Below is a small trained network, with its code and all its weights. Each question gives an input and a target symbol and asks what happens when units are switched off, that is, made to give their printed mean instead of their output.

import numpy as np


def w(rows, s, z=0):
    codes = np.array(rows[::2]) - 128.0
    scale = np.full(codes.shape[1], s)
    scale[-1] = z or s
    return codes * scale


def norm(h):
    return h / np.sqrt((h * h).mean(-1, keepdims=True) + 1e-5)


def f(y):
    return y / 2 * (1 + np.tanh(0.7978845608 * (y + 0.044715 * y**3)))


def softmax(a):
    e = np.exp(a - a.max(-1, keepdims=True))
    return e / e.sum(-1, keepdims=True)


def log_softmax(a):
    a = a - a.max(-1, keepdims=True)
    return a - np.log(np.exp(a).sum(-1, keepdims=True))


def net(x, mask):
    ids = ['αβγδεζθμξπστφψω'.index(c) for c in x.split()]
    T = len(ids)
    res = E[ids] + P[:T]
    u = 0
    for l in range(2):
        q, k, v = (norm(res) @ M[l].T for M in (Q, K, V))
        z = softmax(np.where(np.tri(T) > 0, q @ k.T / 4**0.5, -1e9)) @ v
        res = res + np.where(mask[u], z, O[l][:, -1]) @ O[l][:, :-1]
        u += 1
        y = f(norm(res) @ A[l][:, :-1].T + A[l][:, -1])
        res = res + np.where(mask[u : u + 4], y, B[l][:, -1]) @ B[l][:, :-1]
        u += 4
    return log_softmax(norm(res)[-1] @ U[:, :-1].T + U[:, -1])


Q, K, V, O, A, B = {}, {}, {}, {}, {}, {}
E = w([
[130,161,121,116],'α',
[144,194,106,124],'β',
[67,191,152,129],'γ',
[141,161,158,115],'δ',
[138,176,116,115],'ε',
[136,169,115,116],'ζ',
[124,154,106,115],'θ',
[119,130,96,109],'μ',
[160,118,113,190],'ξ',
[184,136,248,121],'π',
[173,162,112,112],'σ',
[190,162,202,86],'τ',
[186,102,146,53],'φ',
[161,130,118,104],'ψ',
[80,84,163,67],'ω',
],0.015)
P = w([
[174,219,59,2],'0',
[159,215,57,15],'1',
[156,198,49,11],'2',
[146,167,61,64],'3',
[145,152,81,100],'4',
[150,138,70,117],'5',
[152,120,69,123],'6',
[142,120,71,128],'7',
[137,144,72,131],'8',
],0.0052)
Q[0] = w([
[42,99,222,122],'L0H0',
[46,155,150,187],'L0H0',
[253,51,78,188],'L0H0',
[127,194,81,5],'L0H0',
],0.0063)
K[0] = w([
[198,248,186,26],'L0H0',
[172,229,136,159],'L0H0',
[238,26,36,180],'L0H0',
[2,98,131,110],'L0H0',
],0.0061)
V[0] = w([
[82,103,177,101],'L0H0',
[85,78,112,154],'L0H0',
[92,78,98,175],'L0H0',
[71,2,173,55],'L0H0',
],0.0073)
O[0] = w([
[78,196,90,45,94],'L0H0',
[96,89,144,40,26],'L0H0',
[139,79,150,103,4],'L0H0',
[138,233,41,1,72],'L0H0',
],0.005,0.0047)
A[0] = w([
[138,127,166,37,251],'L0N0',
[35,56,254,63,175],'L0N1',
[130,128,212,184,171],'L0N2',
[20,69,43,124,88],'L0N3',
],0.0063,0.0028)
B[0] = w([
[96,186,122,143,254],'L0N0',
[150,158,78,3,149],'L0N1',
[140,173,66,41,176],'L0N2',
[168,172,73,96,124],'L0N3',
],0.008,0.0026)
Q[1] = w([
[101,115,147,84],'L1H0',
[10,131,151,77],'L1H0',
[168,180,106,137],'L1H0',
[80,138,195,99],'L1H0',
],0.013)
K[1] = w([
[143,125,137,76],'L1H0',
[2,215,150,112],'L1H0',
[160,56,124,22],'L1H0',
[39,189,101,125],'L1H0',
],0.0092)
V[1] = w([
[55,157,58,238],'L1H0',
[155,43,65,66],'L1H0',
[78,78,192,125],'L1H0',
[128,132,1,127],'L1H0',
],0.0072)
O[1] = w([
[2,212,164,200,76],'L1H0',
[104,77,34,64,112],'L1H0',
[70,177,181,95,2],'L1H0',
[10,69,31,204,182],'L1H0',
],0.0074,0.0055)
A[1] = w([
[38,86,209,239,91],'L1N0',
[38,41,234,2,117],'L1N1',
[156,120,98,168,2],'L1N2',
[89,149,153,15,236],'L1N3',
],0.0063,0.0046)
B[1] = w([
[89,91,214,66,170],'L1N0',
[154,254,8,173,99],'L1N1',
[134,202,20,172,83],'L1N2',
[30,253,64,132,254],'L1N3',
],0.0067,0.002)
U = w([
[111,120,172,142,53],'α',
[119,135,173,134,20],'β',
[102,108,142,106,3],'γ',
[142,180,166,135,17],'δ',
[132,178,161,192,27],'ε',
[128,175,157,206,47],'ζ',
[64,109,158,172,162],'θ',
[2,49,40,202,95],'μ',
[18,223,176,151,170],'ξ',
[213,164,183,102,205],'π',
[165,135,101,207,113],'σ',
[146,27,189,191,194],'τ',
[242,41,80,37,173],'φ',
[191,58,81,171,139],'ψ',
[64,216,56,41,236],'ω',
],0.0096,0.0063)

Each question gives the input, a string of symbols that net reads in full, and the target symbol t.
The units are the heads (4 rows each of Q, K, V and O) and the neurons (one row each of A and B). Each row of codes is followed by its name. A weight is (code - 128) times the scale printed after its matrix; where a second scale follows, it is the last column's (O, A, B and U).
mask holds one flag per unit, layer by layer, with each layer's heads first. A switched-off unit (its flag False) gives its mean, the last column of its rows in O or B, instead of its output. The means were averaged over made-up inputs and are rounded, as every weight is.
A unit's drop is (log p(t) with every unit on - log p(t) with that unit switched off) / (log p(t) with every unit on - log p(t) with every unit switched off).
The circuit of an input: a set's keep is (log p(t) with only the set's units on - log p(t) with every unit switched off) / (log p(t) with every unit on - log p(t) with every unit switched off). Starting from all 10 units, units are removed one at a time, each time the one whose removal leaves the highest keep (on an exact tie, the one counted first), for as long as the keep stays at least 0.8.
circuit, biggest first: the units of the circuit, biggest drop first
most important unit: the unit with the biggest drop
k most important neurons: the k neurons with the biggest drops, biggest first
top k neurons in layer l: the k neurons of layer l with the biggest drops, biggest first
drop of u: that unit's drop, to one decimal
input ξ μ ξ δ, target ξ: circuit, biggest first => L1H0; L0H0
input μ φ β β α μ, target μ: 2 most important neurons => L0N0; L0N3
input μ μ μ ε, target μ: circuit, biggest first => L1H0
input μ ω γ μ θ ζ, target μ: circuit, biggest first => L1H0; L0N0
input μ π θ θ β μ ζ, target μ: 2 most important neurons => L0N0; L0N3
input ζ ω π, target ω: circuit, biggest first => L1N3; L0H0
input ε θ φ β ζ, target φ: 2 most important neurons => L0N2; L1N3
input ξ ψ ξ ω φ μ, target ω: 2 most important neurons => L0N3; L0N0
input γ γ β β ζ ξ γ ε, target ξ: 2 most important neurons => L0N2; L1N0
input τ ω π, target ω: 2 most important neurons => L1N3; L0N0
input ζ θ ω σ, target ω: drop of L0N3 => 0.0
input φ φ θ, target φ: drop of L1N3 => 0.1
input ω μ ω φ ζ ψ ω μ, target ω: drop of L0H0 => 1.8
input ε π ψ σ ζ γ θ β ω, target ω: most important unit => L0N1
input μ ζ φ ω ε σ φ ε, target φ: top 3 neurons in layer 0 => L0N2; L0N1; L0N3
